Below is a small trained network, with its code and all its weights. Each question gives an input and a target symbol and asks what happens when units are switched off, that is, made to give their printed mean instead of their output.

import numpy as np


def w(rows, s, z=0):
    codes = np.array(rows[::2]) - 128.0
    scale = np.full(codes.shape[1], s)
    scale[-1] = z or s
    return codes * scale


def f(y):
    return y / 2 * (1 + np.tanh(0.7978845608 * (y + 0.044715 * y**3)))


def softmax(a):
    e = np.exp(a - a.max(-1, keepdims=True))
    return e / e.sum(-1, keepdims=True)


def log_softmax(a):
    a = a - a.max(-1, keepdims=True)
    return a - np.log(np.exp(a).sum(-1, keepdims=True))


def net(x, mask):
    ids = ['ΓΔΛΠαβεζηθσφω'.index(c) for c in x.split()]
    T = len(ids)
    res = E[ids] + P[:T]
    u = 0
    for l in range(2):
        q, k, v = (res @ M[l].T for M in (Q, K, V))
        z = softmax(np.where(np.tri(T) > 0, q @ k.T / 2**0.5, -1e9)) @ v
        res = res + np.where(mask[u], z, O[l][:, -1]) @ O[l][:, :-1]
        u += 1
        y = f(res @ A[l][:, :-1].T + A[l][:, -1])
        res = res + np.where(mask[u : u + 4], y, B[l][:, -1]) @ B[l][:, :-1]
        u += 4
    return log_softmax(res[-1] @ U[:, :-1].T + U[:, -1])


Q, K, V, O, A, B = {}, {}, {}, {}, {}, {}
E = w([
[64,166,30,105],'Γ',
[31,6,39,88],'Δ',
[207,98,176,151],'Λ',
[189,137,218,166],'Π',
[89,21,181,114],'α',
[75,152,121,130],'β',
[171,44,127,102],'ε',
[134,166,91,171],'ζ',
[70,184,92,127],'η',
[132,91,142,179],'θ',
[166,128,212,83],'σ',
[53,137,132,47],'φ',
[124,67,167,91],'ω',
],0.022)
P = w([
[130,159,143,176],'0',
[100,90,121,122],'1',
[184,114,73,7],'2',
[124,159,151,191],'3',
[103,91,121,120],'4',
[183,126,75,44],'5',
[122,160,150,192],'6',
[107,87,122,118],'7',
],0.019)
Q[0] = w([
[135,245,28,99],'L0H0',
[151,122,190,204],'L0H0',
],0.011)
K[0] = w([
[15,231,62,97],'L0H0',
[255,104,202,170],'L0H0',
],0.0088)
V[0] = w([
[3,160,74,97],'L0H0',
[234,130,100,170],'L0H0',
],0.0047)
O[0] = w([
[63,178,2,96,253],'L0H0',
[160,118,72,110,75],'L0H0',
],0.0092,0.0042)
A[0] = w([
[75,109,44,122,4],'L0N0',
[123,103,81,144,45],'L0N1',
[206,252,155,177,48],'L0N2',
[192,89,135,149,127],'L0N3',
],0.013,0.0029)
B[0] = w([
[210,176,194,89,254],'L0N0',
[164,149,172,117,161],'L0N1',
[2,43,97,35,159],'L0N2',
[184,98,94,151,162],'L0N3',
],0.0097,0.018)
Q[1] = w([
[255,89,93,138],'L1H0',
[225,146,203,115],'L1H0',
],0.0054)
K[1] = w([
[172,160,253,129],'L1H0',
[210,78,63,189],'L1H0',
],0.0055)
V[1] = w([
[1,159,140,119],'L1H0',
[139,186,198,194],'L1H0',
],0.0096)
O[1] = w([
[15,253,130,81,2],'L1H0',
[54,231,117,97,77],'L1H0',
],0.0054,0.007)
A[1] = w([
[95,163,102,88,32],'L1N0',
[123,185,254,222,63],'L1N1',
[218,142,133,16,3],'L1N2',
[198,120,228,105,57],'L1N3',
],0.011,0.0037)
B[1] = w([
[153,109,82,134,152],'L1N0',
[37,125,251,186,134],'L1N1',
[103,85,120,163,254],'L1N2',
[142,172,128,105,208],'L1N3',
],0.019,0.026)
U = w([
[178,159,33,93,104],'Γ',
[148,123,135,6,54],'Δ',
[193,137,106,119,117],'Λ',
[177,149,131,88,254],'Π',
[85,70,134,99,18],'α',
[115,154,122,88,195],'β',
[140,69,81,129,172],'ε',
[157,197,99,248,122],'ζ',
[87,131,94,171,172],'η',
[106,67,90,225,103],'θ',
[135,136,167,128,97],'σ',
[83,100,74,89,39],'φ',
[103,90,149,141,66],'ω',
],0.015,0.0083)

Each question gives the input, a string of symbols that net reads in full, and the target symbol t.
The units are the heads (2 rows each of Q, K, V and O) and the neurons (one row each of A and B). Each row of codes is followed by its name. A weight is (code - 128) times the scale printed after its matrix; where a second scale follows, it is the last column's (O, A, B and U).
mask holds one flag per unit, layer by layer, with each layer's heads first. A switched-off unit (its flag False) gives its mean, the last column of its rows in O or B, instead of its output. The means were averaged over made-up inputs and are rounded, as every weight is.
A unit's drop is (log p(t) with every unit on - log p(t) with that unit switched off) / (log p(t) with every unit on - log p(t) with every unit switched off).
The circuit of an input: a set's keep is (log p(t) with only the set's units on - log p(t) with every unit switched off) / (log p(t) with every unit on - log p(t) with every unit switched off). Starting from all 10 units, units are removed one at a time, each time the one whose removal leaves the highest keep (on an exact tie, the one counted first), for as long as the keep stays at least 0.8.
units of the circuit, in order: the units of the circuit, biggest drop first
unit that matters most: the unit with the biggest drop
k most important neurons of layer l: the k neurons of layer l with the biggest drops, biggest first
drop when u is switched off: that unit's drop, to one decimal
input σ Γ ζ Δ ζ, target ζ: unit that matters most	L0N2
input φ ζ σ θ β, target β: units of the circuit, in order	L1N2; L1H0
input ζ α φ, target ε: 2 most important neurons of layer 1	L1N2; L1N0
input θ Λ α, target ε: units of the circuit, in order	L0H0; L1H0; L0N3
input φ β η Γ σ η Λ θ, target Λ: units of the circuit, in order	L0H0; L1N3
input θ ω θ ε, target Λ: units of the circuit, in order	L0H0; L0N3; L1N3; L1H0
input ω θ Γ α Γ ω α, target ω: units of the circuit, in order	L1N1; L0H0
input σ ζ ω Γ η Γ ω, target σ: units of the circuit, in order	L1N1; L0H0; L1N3
input φ Λ Γ ω ω θ Π β, target Π: 2 most important neurons of layer 0	L0N2; L0N3
input φ θ Γ Γ θ θ σ σ, target σ: 2 most important neurons of layer 1	L1N1; L1N0
input Γ β β Π α η ε, target Λ: 2 most important neurons of layer 1	L1N3; L1N2
input Γ ζ Λ σ Γ, target Λ: 3 most important neurons of layer 0	L0N0; L0N2; L0N1
input Γ ζ θ Π α, target Π: units of the circuit, in order	L0H0; L1N3
input σ Γ Π Γ ω, target Π: most important neuron of layer 0	L0N2
input φ Γ Γ η σ, target σ: units of the circuit, in order	L0H0; L1N1; L1N3
input α ζ Π, target ε: 3 most important neurons of layer 0	L0N3; L0N2; L0N0
input Π Π Γ Δ Γ Π θ η, target Π: 3 most important neurons of layer 0	L0N0; L0N2; L0N3
input ω Γ ε θ η ε η, target Γ: 2 most important neurons of layer 0	L0N2; L0N1
input ω η σ Δ, target Π: 2 most important neurons of layer 0	L0N0; L0N2
input Π Γ ω, target ε: units of the circuit, in order	L1N2
input ζ θ β, target ε: 2 most important neurons of layer 1	L1N2; L1N3
input Δ Δ σ, target ε: drop when L0N1 is switched off	0.0
